Below are the code and all the weights of a small trained network. Each question names an input and a class and asks about switching units off, where a switched-off unit gives its printed mean instead of its output.

import numpy as np


def w(rows, s, z=0):
    codes = np.array(rows[::2]) - 128.0
    scale = np.full(codes.shape[1], s)
    scale[-1] = z or s
    return codes * scale


def f(y):
    return y / 2 * (1 + np.tanh(0.7978845608 * (y + 0.044715 * y**3)))


def log_softmax(a):
    a = a - a.max(-1, keepdims=True)
    return a - np.log(np.exp(a).sum(-1, keepdims=True))


def net(x, mask):
    res = np.array(x, float).reshape(1, 5) / 4 @ E
    y = f(res @ A[0][:, :-1].T + A[0][:, -1])
    res = res + np.where(mask, y, B[0][:, -1]) @ B[0][:, :-1]
    return log_softmax(res[-1] @ U[:, :-1].T + U[:, -1])


A, B = {}, {}
E = w([
[86,223,80,196,187,61,85,254,191,65,50],'x0',
[35,206,85,74,59,212,87,46,223,192,66],'x1',
[105,111,135,135,126,144,141,144,125,128,117],'x2',
[122,140,151,143,146,133,147,125,112,157,104],'x3',
[194,133,249,25,103,91,247,155,218,69,74],'x4',
],0.006)
A[0] = w([
[86,183,102,186,187,108,90,202,178,91,52,109],'n0',
[167,67,157,105,91,154,119,47,102,176,174,166],'n1',
[162,157,209,41,103,125,178,134,200,65,54,89],'n2',
[124,119,75,192,158,161,84,136,103,177,152,100],'n3',
[157,70,177,93,67,210,156,29,68,170,181,185],'n4',
[227,57,160,192,215,56,162,210,31,79,206,80],'n5',
[104,147,58,210,132,175,40,117,59,165,163,75],'n6',
[61,181,89,86,66,197,123,60,185,169,109,139],'n7',
[79,207,105,190,169,87,109,225,185,93,70,126],'n8',
[76,127,57,173,153,150,63,111,54,169,162,104],'n9',
[79,138,54,186,164,205,17,103,90,173,160,58],'n10',
[107,190,164,60,102,141,159,79,205,100,79,74],'n11',
[120,33,145,66,83,189,153,21,93,195,195,190],'n12',
[96,176,115,131,158,94,101,181,117,86,106,212],'n13',
[160,84,137,148,144,69,110,157,90,111,167,89],'n14',
[218,137,241,41,84,93,202,162,244,104,60,66],'n15',
[149,59,173,97,106,207,132,52,67,149,195,181],'n16',
[51,214,72,75,64,230,90,78,210,171,79,73],'n17',
[105,167,71,149,169,59,84,212,173,110,83,137],'n18',
[173,56,146,157,181,71,142,194,45,92,172,57],'n19',
[91,172,86,134,138,109,123,159,129,97,72,252],'n20',
[81,214,110,178,198,96,75,218,186,85,42,156],'n21',
[12,201,125,104,73,187,72,44,253,171,97,75],'n22',
],0.006,0.002)
B[0] = w([
[132,170,135,169,43,70,196,65,156,126,145,220],'n0',
[132,167,145,164,73,85,195,85,171,82,171,202],'n1',
[64,136,16,48,203,209,135,189,51,84,130,213],'n2',
[85,141,88,65,148,177,157,133,107,71,136,179],'n3',
[125,198,111,172,44,29,218,56,158,68,162,237],'n4',
[191,28,214,215,234,205,26,167,193,218,38,240],'n5',
[37,136,64,30,198,215,152,201,44,72,127,219],'n6',
[191,44,195,196,120,118,69,117,191,172,113,226],'n7',
[104,207,127,183,38,54,210,67,150,127,187,233],'n8',
[45,153,50,58,214,186,164,193,52,43,109,211],'n9',
[37,129,40,40,227,221,157,218,44,84,126,229],'n10',
[140,92,120,81,195,197,76,180,121,89,97,188],'n11',
[146,227,138,186,20,44,218,58,144,127,180,246],'n12',
[142,159,155,181,66,89,164,73,154,131,153,182],'n13',
[187,66,186,167,125,149,71,129,163,176,135,158],'n14',
[26,180,25,3,226,229,203,248,46,57,147,241],'n15',
[152,184,149,185,60,47,208,70,168,116,181,221],'n16',
[212,39,208,183,186,190,36,162,191,225,68,251],'n17',
[117,185,121,181,85,70,198,76,116,140,140,211],'n18',
[177,42,202,196,190,185,36,153,185,220,87,196],'n19',
[150,120,137,186,57,81,159,77,168,139,194,187],'n20',
[153,208,132,185,46,52,203,39,153,105,204,249],'n21',
[220,23,223,201,219,173,59,128,206,200,66,254],'n22',
],0.0055,0.0078)
U = w([
[150,251,147,206,8,18,205,31,165,82,216,175],'0',
[226,48,232,211,205,178,3,153,198,193,54,154],'1',
[34,202,38,21,214,223,171,231,41,35,144,5],'2',
],0.0059,0.0031)

Each question gives the input, the list of numbers given to net, and the class t.
The units are the neurons (one row each of A and B). Each row of codes is followed by its name. A weight is (code - 128) times the scale printed after its matrix; where a second scale follows, it is the last column's (A, B and U).
mask holds one flag per neuron, in row order. A switched-off neuron (its flag False) gives its mean, the last column of its row in B, instead of its output. The means were averaged over made-up inputs and are rounded, as every weight is.
A unit's drop is (log p(t) with every unit on - log p(t) with that unit switched off) / (log p(t) with every unit on - log p(t) with every unit switched off).
The circuit of an input: a set's keep is (log p(t) with only the set's units on - log p(t) with every unit switched off) / (log p(t) with every unit on - log p(t) with every unit switched off). Starting from the 12 units with the biggest drops (on a tie, the unit counted first), units are removed one at a time, each time the one whose removal leaves the highest keep (on an exact tie, the one counted first), for as long as the keep stays at least 0.8.
units of the circuit, in order: the units of the circuit, biggest drop first
k most important neurons: the k neurons with the biggest drops, biggest first
drop when u is switched off: that unit's drop, to one decimal
input [4,-7,-1,5,1], class 1: units of the circuit, in order : (n5)
input [-6,-6,6,-6,-8], class 2: 2 most important neurons : (n6 n9)
input [5,6,2,-2,-7], class 2: 4 most important neurons : (n10 n6 n9 n5)
input [-1,3,3,0,3], class 1: 4 most important neurons : (n10 n6 n9 n3)
input [5,7,6,3,8], class 2: 3 most important neurons : (n15 n2 n5)
input [5,6,-3,-2,-7], class 2: 2 most important neurons : (n10 n6)
input [-3,4,8,8,2], class 1: 2 most important neurons : (n21 n8)
input [-3,-4,2,-2,1], class 1: 3 most important neurons : (n5 n21 n8)
input [-1,0,-5,-7,-2], class 2: 3 most important neurons : (n21 n8 n0)
input [-4,1,8,0,5], class 2: 3 most important neurons : (n15 n2 n21)
input [-1,-3,-1,5,-2], class 1: drop when n15 is switched off : 0.2
input [-2,6,-4,-3,7], class 2: drop when n15 is switched off : 1.8
input [-5,4,-5,-4,-8], class 2: drop when n6 is switched off : 0.1
input [-3,8,-7,7,5], class 1: drop when n10 is switched off : 0.0
